Below are the code and all the weights of a small trained network. Each question names an input and a class and asks about switching units off, where a switched-off unit gives its printed mean instead of its output.

import numpy as np


def w(rows, s, z=0):
    codes = np.array(rows[::2]) - 128.0
    scale = np.full(codes.shape[1], s)
    scale[-1] = z or s
    return codes * scale


def norm(h):
    return h / np.sqrt((h * h).mean(-1, keepdims=True) + 1e-5)


def f(y):
    return y / 2 * (1 + np.tanh(0.7978845608 * (y + 0.044715 * y**3)))


def log_softmax(a):
    a = a - a.max(-1, keepdims=True)
    return a - np.log(np.exp(a).sum(-1, keepdims=True))


def net(x, mask):
    res = np.array(x, float).reshape(1, 6) / 4 @ E
    u = 0
    for l in range(3):
        y = f(norm(res) @ A[l][:, :-1].T + A[l][:, -1])
        res = res + np.where(mask[u : u + 5], y, B[l][:, -1]) @ B[l][:, :-1]
        u += 5
    return log_softmax(norm(res)[-1] @ U[:, :-1].T + U[:, -1])


A, B = {}, {}
E = w([
[127,108,97,207],'x0',
[158,158,17,112],'x1',
[187,246,149,124],'x2',
[193,115,69,124],'x3',
[191,70,111,186],'x4',
[164,92,160,145],'x5',
],0.012)
A[0] = w([
[141,118,89,241,2],'L0N1',
[151,27,73,67,79],'L0N2',
[94,89,73,251,115],'L0N3',
[88,85,177,166,149],'L0N4',
[240,135,171,184,89],'L0N5',
],0.02,0.0054)
B[0] = w([
[175,97,192,208,200],'L0N1',
[55,87,32,108,221],'L0N2',
[143,122,122,253,254],'L0N3',
[123,56,153,144,240],'L0N4',
[200,92,119,84,250],'L0N5',
],0.026,0.0079)
A[1] = w([
[121,239,117,107,64],'L1N1',
[77,77,253,164,88],'L1N2',
[119,134,175,209,52],'L1N3',
[94,213,81,136,252],'L1N4',
[66,96,235,116,91],'L1N5',
],0.019,0.003)
B[1] = w([
[91,195,184,138,191],'L1N1',
[65,52,167,34,254],'L1N2',
[90,121,251,181,200],'L1N3',
[72,170,95,182,194],'L1N4',
[84,110,141,23,203],'L1N5',
],0.024,0.0092)
A[2] = w([
[245,197,93,144,109],'L2N1',
[142,130,166,120,8],'L2N2',
[69,246,213,148,219],'L2N3',
[194,113,28,70,27],'L2N4',
[112,113,59,105,74],'L2N5',
],0.013,0.0015)
B[2] = w([
[128,169,249,124,196],'L2N1',
[148,111,101,95,128],'L2N2',
[153,235,147,163,253],'L2N3',
[225,158,55,145,199],'L2N4',
[149,80,40,134,157],'L2N5',
],0.016,0.0056)
U = w([
[117,252,131,106,154],'0',
[224,161,174,95,93],'1',
[111,75,140,174,176],'2',
[90,150,89,164,2],'3',
[190,132,129,133,133],'4',
[156,95,155,233,110],'5',
[92,106,166,30,129],'6',
[92,132,40,138,155],'7',
],0.021,0.0087)

Each question gives the input, the list of numbers given to net, and the class t.
The units are the neurons (one row each of A and B). Each row of codes is followed by its name. A weight is (code - 128) times the scale printed after its matrix; where a second scale follows, it is the last column's (A, B and U).
mask holds one flag per neuron, layer by layer. A switched-off neuron (its flag False) gives its mean, the last column of its row in B, instead of its output. The means were averaged over made-up inputs and are rounded, as every weight is.
A unit's drop is (log p(t) with every unit on - log p(t) with that unit switched off) / (log p(t) with every unit on - log p(t) with every unit switched off).
The circuit of an input: a set's keep is (log p(t) with only the set's units on - log p(t) with every unit switched off) / (log p(t) with every unit on - log p(t) with every unit switched off). Starting from the 12 units with the biggest drops (on a tie, the unit counted first), units are removed one at a time, each time the one whose removal leaves the highest keep (on an exact tie, the one counted first), for as long as the keep stays at least 0.8.
circuit, biggest first: the units of the circuit, biggest drop first
k most important neurons: the k neurons with the biggest drops, biggest first
top k neurons in layer l: the k neurons of layer l with the biggest drops, biggest first
drop of u: that unit's drop, to one decimal
input [2,8,-2,1,0,-8], class 7: circuit, biggest first	(L1N3)
input [-2,-5,8,-3,2,2], class 1: circuit, biggest first	(L0N5 L1N2 L0N3)
input [0,6,-4,1,-8,-5], class 0: circuit, biggest first	(L0N4 L1N2)
input [6,5,-6,3,-5,4], class 5: 3 most important neurons	(L0N3 L0N1 L1N2)
input [6,-5,8,-3,-7,1], class 0: top 2 neurons in layer 1	(L1N1 L1N4)
input [2,8,-5,-4,-2,-2], class 7: top 3 neurons in layer 0	(L0N2 L0N1 L0N4)
input [1,-2,4,7,-8,6], class 1: 3 most important neurons	(L0N5 L1N2 L0N2)
input [6,2,4,0,-7,5], class 0: top 2 neurons in layer 0	(L0N4 L0N3)
input [-7,0,2,4,7,1], class 4: top 2 neurons in layer 0	(L0N5 L0N2)
input [-1,-5,-1,5,-3,5], class 6: 2 most important neurons	(L0N3 L0N4)
input [0,-7,6,6,2,-6], class 1: drop of L0N5	0.3
input [2,-4,4,1,-8,-8], class 0: drop of L0N4	0.5
input [5,3,-7,-2,0,0], class 5: drop of L0N3	1.0
input [7,-6,7,4,-2,4], class 1: circuit, biggest first	(L0N5)
input [-6,3,4,5,8,-4], class 4: top 2 neurons in layer 1	(L1N1 L1N3)
